Below is a small trained network, with its code and all its weights. Each question gives an input and a class and asks what happens when units are switched off, that is, made to give their printed mean instead of their output.

import numpy as np


def w(rows, s, z=0):
    codes = np.array(rows[::2]) - 128.0
    scale = np.full(codes.shape[1], s)
    scale[-1] = z or s
    return codes * scale


def norm(h):
    return h / np.sqrt((h * h).mean(-1, keepdims=True) + 1e-5)


def f(y):
    return y / 2 * (1 + np.tanh(0.7978845608 * (y + 0.044715 * y**3)))


def log_softmax(a):
    a = a - a.max(-1, keepdims=True)
    return a - np.log(np.exp(a).sum(-1, keepdims=True))


def net(x, mask):
    res = np.array(x, float).reshape(1, 7) / 4 @ E
    u = 0
    for l in range(4):
        y = f(norm(res) @ A[l][:, :-1].T + A[l][:, -1])
        res = res + np.where(mask[u : u + 6], y, B[l][:, -1]) @ B[l][:, :-1]
        u += 6
    return log_softmax(norm(res)[-1] @ U[:, :-1].T + U[:, -1])


A, B = {}, {}
E = w([
[60,96,203,128,141,133,1,157,174,172,158],'x0',
[127,110,104,57,136,142,147,139,41,224,115],'x1',
[131,129,128,129,128,132,129,132,130,129,131],'x2',
[32,121,111,142,35,212,158,119,109,105,130],'x3',
[128,129,131,128,125,125,127,129,125,128,129],'x4',
[128,128,125,131,128,128,127,132,126,128,136],'x5',
[127,128,127,130,129,127,127,124,127,129,126],'x6',
],0.0073)
A[0] = w([
[254,176,53,139,149,90,187,105,122,105,70,125],'L0N1',
[87,115,137,129,83,166,121,136,164,38,106,107],'L0N2',
[120,106,199,92,175,111,59,144,168,154,199,2],'L0N3',
[64,113,152,133,90,161,75,135,152,128,135,80],'L0N4',
[221,129,161,194,150,83,109,138,172,23,137,132],'L0N5',
[126,140,110,124,46,193,247,68,92,66,156,40],'L0N6',
],0.0046,0.003)
B[0] = w([
[105,91,222,110,109,142,196,80,117,137,232,254],'L0N1',
[139,130,146,200,110,103,122,136,149,113,203,159],'L0N2',
[150,169,61,171,135,112,80,130,113,111,57,178],'L0N3',
[164,147,211,136,135,109,137,89,138,95,170,165],'L0N4',
[26,165,128,58,188,128,168,135,157,83,112,206],'L0N5',
[124,195,63,179,159,59,40,253,158,114,40,210],'L0N6',
],0.0056,0.0054)
A[1] = w([
[239,81,131,51,167,118,119,120,47,254,166,124],'L1N1',
[21,37,160,140,38,227,108,96,139,150,175,87],'L1N2',
[42,133,112,126,87,161,111,191,61,213,90,124],'L1N3',
[117,167,104,85,163,154,117,167,147,126,17,116],'L1N4',
[150,126,29,132,92,178,132,149,61,159,8,3],'L1N5',
[109,80,140,75,141,164,30,162,107,241,160,74],'L1N6',
],0.0049,0.0052)
B[1] = w([
[154,80,145,250,56,112,131,135,97,131,85,253],'L1N1',
[146,211,163,107,138,217,175,80,126,54,197,181],'L1N2',
[163,177,167,32,182,99,158,89,103,124,117,205],'L1N3',
[153,118,106,154,133,121,69,93,125,158,134,147],'L1N4',
[176,125,73,89,67,162,1,79,134,141,192,151],'L1N5',
[64,218,165,141,196,67,173,91,89,128,46,205],'L1N6',
],0.0062,0.0051)
A[2] = w([
[152,113,66,172,121,109,178,114,163,78,126,59],'L2N1',
[208,134,78,74,72,133,158,122,77,186,129,58],'L2N2',
[121,101,120,133,123,158,151,84,179,73,185,199],'L2N3',
[145,129,60,92,67,185,176,99,108,94,181,108],'L2N4',
[104,127,157,22,176,133,229,104,160,121,151,5],'L2N5',
[95,154,91,2,115,202,141,100,73,151,111,100],'L2N6',
],0.0066,0.0022)
B[2] = w([
[129,197,126,150,177,138,141,123,27,107,109,190],'L2N1',
[144,43,120,102,46,135,69,155,186,131,205,252],'L2N2',
[221,139,175,125,124,103,75,87,62,244,50,233],'L2N3',
[87,123,111,131,187,65,3,163,170,183,86,214],'L2N4',
[91,196,214,78,202,88,158,43,109,115,161,227],'L2N5',
[131,186,150,53,226,62,97,167,152,31,202,225],'L2N6',
],0.0052,0.0033)
A[3] = w([
[104,157,110,200,78,173,141,129,132,91,137,83],'L3N1',
[129,146,174,120,59,254,111,95,149,149,200,3],'L3N2',
[119,147,162,88,155,131,26,117,209,130,148,82],'L3N3',
[90,125,98,24,105,161,92,161,108,131,142,91],'L3N4',
[150,63,118,158,87,127,234,120,104,123,155,143],'L3N5',
[135,120,122,140,158,92,112,147,208,99,123,99],'L3N6',
],0.008,0.0023)
B[3] = w([
[159,144,77,130,86,178,92,142,52,138,47,163],'L3N1',
[82,85,163,129,45,151,159,13,197,134,88,161],'L3N2',
[171,25,49,118,98,150,196,132,148,161,140,253],'L3N3',
[184,194,145,80,168,45,67,79,121,96,243,162],'L3N4',
[155,81,142,78,72,253,149,223,125,88,190,199],'L3N5',
[55,119,56,67,162,208,162,160,109,171,194,172],'L3N6',
],0.0057)
U = w([
[103,205,219,71,204,115,208,72,111,85,170,255],'0',
[202,26,170,132,37,155,191,189,71,144,171,132],'1',
[108,210,54,218,107,157,111,185,94,81,44,131],'2',
[179,148,74,60,106,74,36,151,117,116,218,91],'3',
[96,17,45,130,193,145,139,167,217,177,149,126],'4',
[125,115,178,187,158,37,73,117,82,223,3,52],'5',
[98,88,163,170,13,212,129,47,184,125,106,39],'6',
],0.012,0.0017)

Each question gives the input, the list of numbers given to net, and the class t.
The units are the neurons (one row each of A and B). Each row of codes is followed by its name. A weight is (code - 128) times the scale printed after its matrix; where a second scale follows, it is the last column's (A, B and U).
mask holds one flag per neuron, layer by layer. A switched-off neuron (its flag False) gives its mean, the last column of its row in B, instead of its output. The means were averaged over made-up inputs and are rounded, as every weight is.
A unit's drop is (log p(t) with every unit on - log p(t) with that unit switched off) / (log p(t) with every unit on - log p(t) with every unit switched off).
The circuit of an input: a set's keep is (log p(t) with only the set's units on - log p(t) with every unit switched off) / (log p(t) with every unit on - log p(t) with every unit switched off). Starting from the 12 units with the biggest drops (on a tie, the unit counted first), units are removed one at a time, each time the one whose removal leaves the highest keep (on an exact tie, the one counted first), for as long as the keep stays at least 0.8.
circuit, biggest first: the units of the circuit, biggest drop first
unit that matters most: the unit with the biggest drop
top k neurons: the k neurons with the biggest drops, biggest first
k most important neurons of layer l: the k neurons of layer l with the biggest drops, biggest first
drop when u is switched off: that unit's drop, to one decimal
input [8,0,2,-4,-8,-6,6], class 4: circuit, biggest first -> L3N3
input [8,-4,-6,0,1,8,1], class 4: 2 most important neurons of layer 0 -> L0N1; L0N3
input [0,6,0,-3,-3,-2,-1], class 1: top 2 neurons -> L1N1; L0N6
input [-8,0,-7,3,0,8,6], class 2: 2 most important neurons of layer 0 -> L0N6; L0N1
input [-8,2,1,8,6,7,-7], class 3: 2 most important neurons of layer 1 -> L1N5; L1N1
input [-8,1,0,-4,-7,-1,-7], class 1: top 2 neurons -> L3N5; L1N3
input [1,6,0,-3,-8,4,-3], class 5: top 2 neurons -> L1N6; L0N1
input [8,8,-8,1,3,5,5], class 0: top 3 neurons -> L1N3; L1N2; L0N6
input [1,-2,-6,1,-8,3,-7], class 6: 2 most important neurons of layer 0 -> L0N6; L0N2
input [-6,1,-6,5,0,-8,5], class 3: top 2 neurons -> L1N5; L1N1
input [4,-4,-6,0,5,-2,-7], class 4: top 2 neurons -> L0N1; L0N3
input [-4,3,-6,0,-1,-2,-5], class 1: top 3 neurons -> L0N1; L0N5; L1N1
input [-4,2,8,1,0,-7,-6], class 3: top 2 neurons -> L0N6; L3N4
input [-4,-3,-7,2,8,-7,4], class 2: circuit, biggest first -> L0N6
input [-8,3,-2,1,1,6,3], class 3: 2 most important neurons of layer 1 -> L1N5; L1N1
input [2,5,8,-1,-3,4,6], class 5: top 2 neurons -> L1N6; L1N1
input [1,6,0,-1,6,7,1], class 5: top 2 neurons -> L1N6; L0N1
input [-4,-4,-8,2,-6,-1,0], class 2: drop when L0N6 is switched off -> 1.4
input [-4,2,-3,-6,5,4,2], class 1: drop when L1N1 is switched off -> 0.3
input [1,0,8,-6,3,3,-1], class 4: drop when L0N5 is switched off -> 0.8
input [2,8,-8,4,2,-5,-5], class 0: unit that matters most -> L1N6
